Below is a small trained network, with its code and all its weights. Each question gives an input and a class and asks what happens when units are switched off, that is, made to give their printed mean instead of their output.

import numpy as np


def w(rows, s, z=0):
    codes = np.array(rows[::2]) - 128.0
    scale = np.full(codes.shape[1], s)
    scale[-1] = z or s
    return codes * scale


def f(y):
    return np.maximum(y, 0)


def log_softmax(a):
    a = a - a.max(-1, keepdims=True)
    return a - np.log(np.exp(a).sum(-1, keepdims=True))


def net(x, mask):
    res = np.array(x, float).reshape(1, 7) / 4 @ E
    y = f(res @ A[0][:, :-1].T + A[0][:, -1])
    res = res + np.where(mask, y, B[0][:, -1]) @ B[0][:, :-1]
    return log_softmax(res[-1] @ U[:, :-1].T + U[:, -1])


A, B = {}, {}
E = w([
[129,129,131],'x0',
[185,115,25],'x1',
[127,130,129],'x2',
[177,38,166],'x3',
[129,129,126],'x4',
[128,128,129],'x5',
[1,61,72],'x6',
],0.0062)
A[0] = w([
[190,159,161,83],'neuron 0',
[159,135,135,255],'neuron 1',
[172,65,159,154],'neuron 2',
[98,246,108,126],'neuron 3',
[94,64,118,115],'neuron 4',
[176,151,155,145],'neuron 5',
[207,152,163,88],'neuron 6',
[171,60,169,75],'neuron 7',
[199,127,30,86],'neuron 8',
[148,142,139,99],'neuron 9',
[98,159,229,78],'neuron 10',
],0.014,0.0092)
B[0] = w([
[111,67,80,169],'neuron 0',
[58,253,165,255],'neuron 1',
[208,165,119,193],'neuron 2',
[252,121,92,188],'neuron 3',
[140,88,71,167],'neuron 4',
[87,108,81,186],'neuron 5',
[110,65,64,182],'neuron 6',
[240,136,120,159],'neuron 7',
[134,69,238,179],'neuron 8',
[116,108,114,137],'neuron 9',
[146,70,221,168],'neuron 10',
],0.031,0.0095)
U = w([
[84,2,9,165],'0',
[103,185,138,216],'1',
[118,60,242,80],'2',
[199,174,97,1],'3',
[92,189,122,186],'4',
[91,180,124,187],'5',
[90,177,122,163],'6',
[43,128,116,29],'7',
],0.007,0.0094)

Each question gives the input, the list of numbers given to net, and the class t.
The units are the neurons (one row each of A and B). Each row of codes is followed by its name. A weight is (code - 128) times the scale printed after its matrix; where a second scale follows, it is the last column's (A, B and U).
mask holds one flag per neuron, in row order. A switched-off neuron (its flag False) gives its mean, the last column of its row in B, instead of its output. The means were averaged over made-up inputs and are rounded, as every weight is.
A unit's drop is (log p(t) with every unit on - log p(t) with that unit switched off) / (log p(t) with every unit on - log p(t) with every unit switched off).
The circuit of an input: a set's keep is (log p(t) with only the set's units on - log p(t) with every unit switched off) / (log p(t) with every unit on - log p(t) with every unit switched off). Starting from all 11 units, units are removed one at a time, each time the one whose removal leaves the highest keep (on an exact tie, the one counted first), for as long as the keep stays at least 0.8.
circuit, biggest first: the units of the circuit, biggest drop first
top k neurons: the k neurons with the biggest drops, biggest first
drop when u is switched off: that unit's drop, to one decimal
input [-8,-5,8,7,-5,6,8], class 0: circuit, biggest first -> [neuron 4]
input [-6,8,8,3,-7,-2,7], class 2: top 2 neurons -> [neuron 8; neuron 6]
input [5,-7,-5,-4,-3,-7,-7], class 0: circuit, biggest first -> [neuron 6; neuron 0]
input [1,-8,3,2,2,1,-8], class 0: top 4 neurons -> [neuron 6; neuron 0; neuron 5; neuron 8]
input [-7,6,2,-2,1,-6,-8], class 0: top 3 neurons -> [neuron 6; neuron 0; neuron 5]
input [-4,5,4,8,-3,-3,-1], class 3: top 2 neurons -> [neuron 2; neuron 7]
input [-4,-7,-1,3,1,8,8], class 0: top 2 neurons -> [neuron 1; neuron 4]
input [-1,1,5,-5,0,0,1], class 3: top 2 neurons -> [neuron 3; neuron 1]
input [-4,-7,-3,8,-3,6,7], class 3: circuit, biggest first -> [neuron 2; neuron 7]
input [-6,-7,7,3,4,-2,5], class 2: top 2 neurons -> [neuron 10; neuron 1]
input [6,-3,-3,2,1,-1,-7], class 0: top 3 neurons -> [neuron 6; neuron 0; neuron 5]
input [-8,-7,3,2,3,0,-8], class 0: top 4 neurons -> [neuron 6; neuron 0; neuron 5; neuron 8]
input [0,-1,-5,1,-4,-4,7], class 0: top 3 neurons -> [neuron 1; neuron 4; neuron 2]
input [0,8,0,6,6,2,3], class 2: circuit, biggest first -> [neuron 8]
input [-6,3,-8,3,5,7,8], class 0: top 2 neurons -> [neuron 1; neuron 4]
input [-2,-7,1,-5,3,-2,1], class 2: top 3 neurons -> [neuron 10; neuron 1; neuron 2]
input [-4,-2,-7,-7,2,-3,-4], class 3: top 2 neurons -> [neuron 3; neuron 8]
input [1,-3,-4,6,1,0,5], class 3: top 2 neurons -> [neuron 2; neuron 1]
input [-2,8,7,-7,-2,5,7], class 2: drop when neuron 0 is switched off -> 0.1
input [3,-8,3,1,-4,-4,1], class 2: circuit, biggest first -> [neuron 10]
input [-1,8,3,-6,-3,-2,2], class 2: drop when neuron 8 is switched off -> 1.0
input [-3,8,3,-4,-3,-5,2], class 2: drop when neuron 8 is switched off -> 1.0
input [-3,3,6,8,-1,-1,2], class 3: drop when neuron 7 is switched off -> 0.5
